Below is a small trained network, with its code and all its weights. Each question gives an input and a class and asks what happens when units are switched off, that is, made to give their printed mean instead of their output.

import numpy as np


def w(rows, s, z=0):
    codes = np.array(rows[::2]) - 128.0
    scale = np.full(codes.shape[1], s)
    scale[-1] = z or s
    return codes * scale


def f(y):
    return y / 2 * (1 + np.tanh(0.7978845608 * (y + 0.044715 * y**3)))


def log_softmax(a):
    a = a - a.max(-1, keepdims=True)
    return a - np.log(np.exp(a).sum(-1, keepdims=True))


def net(x, mask):
    res = np.array(x, float).reshape(1, 4) / 4 @ E
    y = f(res @ A[0][:, :-1].T + A[0][:, -1])
    res = res + np.where(mask, y, B[0][:, -1]) @ B[0][:, :-1]
    return log_softmax(res[-1] @ U[:, :-1].T + U[:, -1])


A, B = {}, {}
E = w([
[25,61,179,167],'x0',
[208,118,197,3],'x1',
[143,7,17,8],'x2',
[236,50,95,237],'x3',
],0.0041)
A[0] = w([
[23,144,194,206,255],'N0',
[161,134,128,154,174],'N1',
[138,78,4,207,200],'N2',
[129,77,189,200,189],'N3',
[182,133,133,167,230],'N4',
[198,155,117,95,205],'N5',
[174,146,127,84,198],'N6',
[82,45,72,9,242],'N7',
[162,83,149,10,225],'N8',
[58,250,115,90,181],'N9',
[202,144,95,57,198],'N10',
[146,127,137,156,197],'N11',
],0.015,0.003)
B[0] = w([
[147,252,118,52,239],'N0',
[153,137,125,154,146],'N1',
[117,84,3,182,213],'N2',
[101,201,118,155,182],'N3',
[165,150,123,173,169],'N4',
[146,130,172,192,170],'N5',
[136,127,174,164,165],'N6',
[3,84,147,65,254],'N7',
[113,80,240,129,227],'N8',
[233,73,131,54,209],'N9',
[109,156,194,190,191],'N10',
[143,146,126,146,149],'N11',
],0.033,0.0095)
U = w([
[222,124,109,1,232],'0',
[73,106,118,34,8],'1',
[69,81,10,144,102],'2',
[82,44,216,71,116],'3',
[132,242,111,121,104],'4',
[173,128,197,237,213],'5',
[41,42,83,124,56],'6',
[183,123,3,201,169],'7',
],0.0052,0.0014)

Each question gives the input, the list of numbers given to net, and the class t.
The units are the neurons (one row each of A and B). Each row of codes is followed by its name. A weight is (code - 128) times the scale printed after its matrix; where a second scale follows, it is the last column's (A, B and U).
mask holds one flag per neuron, in row order. A switched-off neuron (its flag False) gives its mean, the last column of its row in B, instead of its output. The means were averaged over made-up inputs and are rounded, as every weight is.
A unit's drop is (log p(t) with every unit on - log p(t) with that unit switched off) / (log p(t) with every unit on - log p(t) with every unit switched off).
The circuit of an input: a set's keep is (log p(t) with only the set's units on - log p(t) with every unit switched off) / (log p(t) with every unit on - log p(t) with every unit switched off). Starting from all 12 units, units are removed one at a time, each time the one whose removal leaves the highest keep (on an exact tie, the one counted first), for as long as the keep stays at least 0.8.
circuit, biggest first: the units of the circuit, biggest drop first
top k neurons: the k neurons with the biggest drops, biggest first
drop when u is switched off: that unit's drop, to one decimal
input [7,-4,1,-7], class 0: top neuron => N9
input [-6,0,-5,8], class 7: top 2 neurons => N8; N2
input [-7,1,-5,6], class 5: top 2 neurons => N5; N0
input [-4,1,-7,4], class 4: top 2 neurons => N8; N2
input [8,-3,-2,-3], class 4: top 2 neurons => N0; N3
input [1,7,0,3], class 5: circuit, biggest first => N7; N10
input [4,-3,8,0], class 6: circuit, biggest first => N2; N7
input [-2,-2,-8,7], class 4: top 2 neurons => N0; N3
input [-8,7,6,3], class 3: top 2 neurons => N7; N8
input [6,7,-3,7], class 4: top 4 neurons => N3; N8; N2; N10
input [-3,-1,6,4], class 6: circuit, biggest first => N2; N7; N0
input [-3,2,-4,4], class 5: top 2 neurons => N0; N2
input [-4,2,-8,5], class 4: top 2 neurons => N8; N2
input [-2,0,-8,-5], class 0: circuit, biggest first => N9
input [5,-3,4,1], class 2: top 2 neurons => N2; N8
input [-3,0,-1,-6], class 0: top 3 neurons => N9; N7; N8
input [2,-5,-4,-1], class 4: top 2 neurons => N0; N3
input [-4,5,2,3], class 5: top 2 neurons => N10; N5
input [6,5,-7,-8], class 0: drop when N9 is switched off => 0.2
input [-5,-5,-8,7], class 7: drop when N1 is switched off => 0.0
input [-3,-8,-7,4], class 4: circuit, biggest first => N0
input [2,-7,8,2], class 2: drop when N8 is switched off => 0.2
input [8,1,-6,-1], class 4: drop when N3 is switched off => 0.1
